Here is a tiny trained network, its code and every weight. The questions are about switching its units off for an input and a target symbol, where a switched-off unit gives its printed mean instead of its output.

import numpy as np


def w(rows, s, z=0):
    codes = np.array(rows[::2]) - 128.0
    scale = np.full(codes.shape[1], s)
    scale[-1] = z or s
    return codes * scale


def f(y):
    return np.maximum(y, 0)


def softmax(a):
    e = np.exp(a - a.max(-1, keepdims=True))
    return e / e.sum(-1, keepdims=True)


def log_softmax(a):
    a = a - a.max(-1, keepdims=True)
    return a - np.log(np.exp(a).sum(-1, keepdims=True))


def net(x, mask):
    ids = ['αβγδεζηθλξπστφψω'.index(c) for c in x.split()]
    T = len(ids)
    res = E[ids] + P[:T]
    u = 0
    for l in range(3):
        r = res
        for j in range(3):
            rows = slice(2 * j, 2 * j + 2)
            q, k, v = (r @ M[l][rows].T for M in (Q, K, V))
            z = softmax(np.where(np.tri(T) > 0, q @ k.T / 2**0.5, -1e9)) @ v
            o = O[l][rows]
            res = res + np.where(mask[u + j], z, o[:, -1]) @ o[:, :-1]
        u += 3
        y = f(res @ A[l][:, :-1].T + A[l][:, -1])
        res = res + np.where(mask[u : u + 4], y, B[l][:, -1]) @ B[l][:, :-1]
        u += 4
    return log_softmax(res[-1] @ U[:, :-1].T + U[:, -1])


Q, K, V, O, A, B = {}, {}, {}, {}, {}, {}
E = w([
[141,92,116,56],'α',
[94,168,166,177],'β',
[97,112,138,169],'γ',
[109,129,149,127],'δ',
[150,80,133,111],'ε',
[156,115,171,194],'ζ',
[97,144,126,94],'η',
[128,76,167,99],'θ',
[81,80,48,106],'λ',
[114,101,80,56],'ξ',
[108,119,134,188],'π',
[99,118,137,130],'σ',
[160,86,145,48],'τ',
[147,100,119,160],'φ',
[94,108,97,137],'ψ',
[252,151,113,83],'ω',
],0.02)
P = w([
[154,215,7,63],'0',
[158,172,118,126],'1',
[129,130,175,144],'2',
[107,97,198,179],'3',
[104,84,175,217],'4',
[75,68,236,203],'5',
[69,49,199,252],'6',
[42,51,231,213],'7',
],0.0036)
Q[0] = w([
[60,216,112,116],'L0H1',
[96,102,27,76],'L0H1',
[44,197,102,77],'L0H2',
[218,149,86,104],'L0H2',
[102,191,1,156],'L0H3',
[47,139,96,122],'L0H3',
],0.0088)
K[0] = w([
[24,146,204,134],'L0H1',
[121,41,26,128],'L0H1',
[47,142,94,1],'L0H2',
[31,75,121,190],'L0H2',
[66,15,142,100],'L0H3',
[113,86,106,87],'L0H3',
],0.0087)
V[0] = w([
[127,140,180,215],'L0H1',
[8,127,116,145],'L0H1',
[72,189,107,2],'L0H2',
[111,45,133,110],'L0H2',
[60,96,92,148],'L0H3',
[98,177,112,157],'L0H3',
],0.0088)
O[0] = w([
[179,197,90,146,119],'L0H1',
[147,150,35,164,2],'L0H1',
[128,154,53,153,79],'L0H2',
[120,75,116,108,105],'L0H2',
[121,151,1,144,56],'L0H3',
[125,59,144,157,109],'L0H3',
],0.007,0.0059)
A[0] = w([
[168,202,172,224,171],'L0N1',
[119,178,119,222,98],'L0N2',
[3,154,142,128,114],'L0N3',
[95,171,151,225,7],'L0N4',
],0.0076,0.0018)
B[0] = w([
[144,178,205,47,254],'L0N1',
[78,134,173,42,202],'L0N2',
[217,165,2,168,184],'L0N3',
[154,147,160,41,207],'L0N4',
],0.0095,0.0049)
Q[1] = w([
[92,199,255,119],'L1H1',
[136,140,90,126],'L1H1',
[171,118,104,24],'L1H2',
[114,134,89,163],'L1H2',
[123,106,141,153],'L1H3',
[108,166,102,217],'L1H3',
],0.0071)
K[1] = w([
[164,137,154,63],'L1H1',
[95,110,154,111],'L1H1',
[64,151,154,19],'L1H2',
[149,100,54,150],'L1H2',
[137,124,76,176],'L1H3',
[152,28,2,102],'L1H3',
],0.0086)
V[1] = w([
[111,31,126,170],'L1H1',
[150,65,99,205],'L1H1',
[180,106,62,186],'L1H2',
[54,134,141,18],'L1H2',
[117,180,140,144],'L1H3',
[255,211,167,134],'L1H3',
],0.0061)
O[1] = w([
[130,103,55,54,45],'L1H1',
[130,176,77,89,17],'L1H1',
[169,191,127,164,10],'L1H2',
[154,69,160,44,224],'L1H2',
[110,203,146,92,154],'L1H3',
[161,187,196,2,254],'L1H3',
],0.0057,0.01)
A[1] = w([
[104,2,164,97,253],'L1N1',
[151,57,99,127,76],'L1N2',
[88,106,91,189,134],'L1N3',
[155,114,139,182,162],'L1N4',
],0.01,0.0042)
B[1] = w([
[112,252,113,156,254],'L1N1',
[122,93,131,60,137],'L1N2',
[155,90,157,124,138],'L1N3',
[135,157,201,154,130],'L1N4',
],0.011,0.02)
Q[2] = w([
[50,124,162,244],'L2H1',
[208,137,183,106],'L2H1',
[85,170,198,102],'L2H2',
[116,102,40,91],'L2H2',
[151,143,220,253],'L2H3',
[68,254,66,88],'L2H3',
],0.0067)
K[2] = w([
[19,139,114,250],'L2H1',
[178,183,133,102],'L2H1',
[212,235,15,138],'L2H2',
[84,94,77,162],'L2H2',
[141,97,205,144],'L2H3',
[255,175,127,80],'L2H3',
],0.007)
V[2] = w([
[85,202,164,138],'L2H1',
[90,108,111,255],'L2H1',
[25,157,131,118],'L2H2',
[200,118,180,92],'L2H2',
[142,150,113,166],'L2H3',
[178,238,121,139],'L2H3',
],0.0078)
O[2] = w([
[203,163,98,163,222],'L2H1',
[248,253,154,174,5],'L2H1',
[137,223,17,55,141],'L2H2',
[136,62,126,173,197],'L2H2',
[101,111,104,154,111],'L2H3',
[157,110,74,211,231],'L2H3',
],0.0062,0.024)
A[2] = w([
[255,155,155,83,198],'L2N1',
[173,128,195,118,168],'L2N2',
[153,82,68,139,27],'L2N3',
[57,80,180,194,252],'L2N4',
],0.0077,0.0022)
B[2] = w([
[178,34,68,1,216],'L2N1',
[242,53,118,132,253],'L2N2',
[135,82,77,82,155],'L2N3',
[107,200,79,224,232],'L2N4',
],0.0063,0.0055)
U = w([
[142,131,125,126,2],'α',
[254,47,136,106,136],'β',
[141,130,124,126,129],'γ',
[159,100,72,173,140],'δ',
[118,52,79,118,69],'ε',
[124,98,137,153,44],'ζ',
[92,208,98,104,111],'η',
[145,205,207,204,80],'θ',
[154,152,144,149,95],'λ',
[88,145,72,93,119],'ξ',
[104,214,143,101,160],'π',
[148,119,107,161,170],'σ',
[121,98,83,163,172],'τ',
[70,107,190,77,146],'φ',
[176,176,142,141,121],'ψ',
[108,84,133,232,239],'ω',
],0.0082,0.0049)

Each question gives the input, a string of symbols that net reads in full, and the target symbol t.
The units are the heads (2 rows each of Q, K, V and O) and the neurons (one row each of A and B). Each row of codes is followed by its name. A weight is (code - 128) times the scale printed after its matrix; where a second scale follows, it is the last column's (O, A, B and U).
mask holds one flag per unit, layer by layer, with each layer's heads first. A switched-off unit (its flag False) gives its mean, the last column of its rows in O or B, instead of its output. The means were averaged over made-up inputs and are rounded, as every weight is.
A unit's drop is (log p(t) with every unit on - log p(t) with that unit switched off) / (log p(t) with every unit on - log p(t) with every unit switched off).
The circuit of an input: a set's keep is (log p(t) with only the set's units on - log p(t) with every unit switched off) / (log p(t) with every unit on - log p(t) with every unit switched off). Starting from the 12 units with the biggest drops (on a tie, the unit counted first), units are removed one at a time, each time the one whose removal leaves the highest keep (on an exact tie, the one counted first), for as long as the keep stays at least 0.8.
units of the circuit, in order: the units of the circuit, biggest drop first
top k neurons: the k neurons with the biggest drops, biggest first
top k neurons in layer l: the k neurons of layer l with the biggest drops, biggest first
drop of u: that unit's drop, to one decimal
input β ξ θ, target η: units of the circuit, in order -> (L1N1 L2H2)
input θ ω λ ω γ α γ δ, target ω: top 2 neurons -> (L1N1 L0N2)
input λ π β ω ζ β ω ξ, target ξ: top 2 neurons in layer 0 -> (L0N1 L0N4)
input ε λ β β ε τ, target π: units of the circuit, in order -> (L1N1)
input λ η θ ζ ω ω δ β, target φ: units of the circuit, in order -> (L0N1 L0N2 L1N1 L0H1)
input ζ ω ω γ, target ω: units of the circuit, in order -> (L2H2 L2N4)
input ε θ π λ φ α, target η: units of the circuit, in order -> (L2H2 L1N1)
input φ ω π ω λ, target ε: top 4 neurons -> (L1N1 L1N3 L1N2 L0N3)
input β ω τ, target π: units of the circuit, in order -> (L1N1 L0H1)
input ψ θ ε β δ λ, target ε: top 2 neurons in layer 2 -> (L2N3 L2N4)
input φ θ γ ω ω δ, target ω: top 2 neurons in layer 2 -> (L2N4 L2N1)
input γ η ω φ, target θ: top 2 neurons -> (L1N1 L0N3)
input τ β π φ θ, target π: top 2 neurons -> (L1N1 L0N3)
input θ η η β, target φ: top 3 neurons in layer 0 -> (L0N2 L0N1 L0N4)
input ζ ω ζ, target θ: top 2 neurons -> (L1N1 L2N4)
input β ω ξ, target ξ: top neuron in layer 0 -> (L0N1)
input ζ θ π π ω σ, target ω: top 2 neurons in layer 2 -> (L2N1 L2N4)
input ω ω γ, target ω: top 2 neurons in layer 0 -> (L0N3 L0N2)
input β ω λ ω ζ, target θ: drop of L2H2 -> 0.1
input ω τ β α, target η: drop of L1N1 -> 1.3
input θ ζ ω ζ θ, target θ: drop of L1N1 -> 0.8
input ξ β ζ, target β: drop of L1H1 -> 0.5
input θ π ω φ ζ τ π ε, target π: top neuron in layer 2 -> (L2N2)
input β ζ ζ, target β: top 2 neurons in layer 2 -> (L2N2 L2N1)
